Below are the code and all the weights of a small trained network. Each question names an input and a class and asks about switching units off, where a switched-off unit gives its printed mean instead of its output.

import numpy as np


def w(rows, s, z=0):
    codes = np.array(rows[::2]) - 128.0
    scale = np.full(codes.shape[1], s)
    scale[-1] = z or s
    return codes * scale


def f(y):
    return np.maximum(y, 0)


def log_softmax(a):
    a = a - a.max(-1, keepdims=True)
    return a - np.log(np.exp(a).sum(-1, keepdims=True))


def net(x, mask):
    res = np.array(x, float).reshape(1, 3) / 4 @ E
    y = f(res @ A[0][:, :-1].T + A[0][:, -1])
    res = res + np.where(mask, y, B[0][:, -1]) @ B[0][:, :-1]
    return log_softmax(res[-1] @ U[:, :-1].T + U[:, -1])


A, B = {}, {}
E = w([
[4,178,137],'x0',
[176,235,235],'x1',
[128,127,130],'x2',
],0.012)
A[0] = w([
[151,167,192,66],'n0',
[155,174,228,73],'n1',
[9,140,133,57],'n2',
[104,76,91,41],'n3',
[214,137,96,1],'n4',
[174,93,112,205],'n5',
[102,220,78,29],'n6',
[4,161,150,38],'n7',
[72,141,159,75],'n8',
[185,79,205,89],'n9',
],0.013,0.0055)
B[0] = w([
[103,2,80,213],'n0',
[97,30,93,254],'n1',
[185,169,101,241],'n2',
[61,26,75,215],'n3',
[199,130,82,199],'n4',
[211,191,216,247],'n5',
[165,134,79,167],'n6',
[187,171,68,243],'n7',
[155,145,110,178],'n8',
[177,123,156,218],'n9',
],0.0095,0.0086)
U = w([
[104,3,59,47],'0',
[156,138,121,255],'1',
[242,189,87,28],'2',
[92,163,200,188],'3',
],0.0063,0.0076)

Each question gives the input, the list of numbers given to net, and the class t.
The units are the neurons (one row each of A and B). Each row of codes is followed by its name. A weight is (code - 128) times the scale printed after its matrix; where a second scale follows, it is the last column's (A, B and U).
mask holds one flag per neuron, in row order. A switched-off neuron (its flag False) gives its mean, the last column of its row in B, instead of its output. The means were averaged over made-up inputs and are rounded, as every weight is.
A unit's drop is (log p(t) with every unit on - log p(t) with that unit switched off) / (log p(t) with every unit on - log p(t) with every unit switched off).
The circuit of an input: a set's keep is (log p(t) with only the set's units on - log p(t) with every unit switched off) / (log p(t) with every unit on - log p(t) with every unit switched off). Starting from all 10 units, units are removed one at a time, each time the one whose removal leaves the highest keep (on an exact tie, the one counted first), for as long as the keep stays at least 0.8.
units of the circuit, in order: the units of the circuit, biggest drop first
top k neurons: the k neurons with the biggest drops, biggest first
drop of u: that unit's drop, to one decimal
input [-8,-6,1], class 2: units of the circuit, in order	(n5)
input [2,-2,-2], class 3: units of the circuit, in order	(n1; n0; n4)
input [2,4,0], class 0: units of the circuit, in order	(n1; n5)
input [-6,-7,-8], class 1: top 3 neurons	(n5; n1; n0)
input [-7,-6,-2], class 2: top 3 neurons	(n5; n1; n0)
input [1,5,-4], class 0: top 3 neurons	(n1; n0; n5)
input [2,-3,-3], class 3: top 3 neurons	(n1; n0; n4)
input [-6,-4,-1], class 2: top 4 neurons	(n5; n1; n0; n4)
input [-5,5,-4], class 0: top 2 neurons	(n1; n0)
input [5,8,3], class 0: drop of n0	0.3
input [1,-1,-1], class 3: drop of n5	-0.1
input [5,-1,-4], class 2: drop of n7	0.3
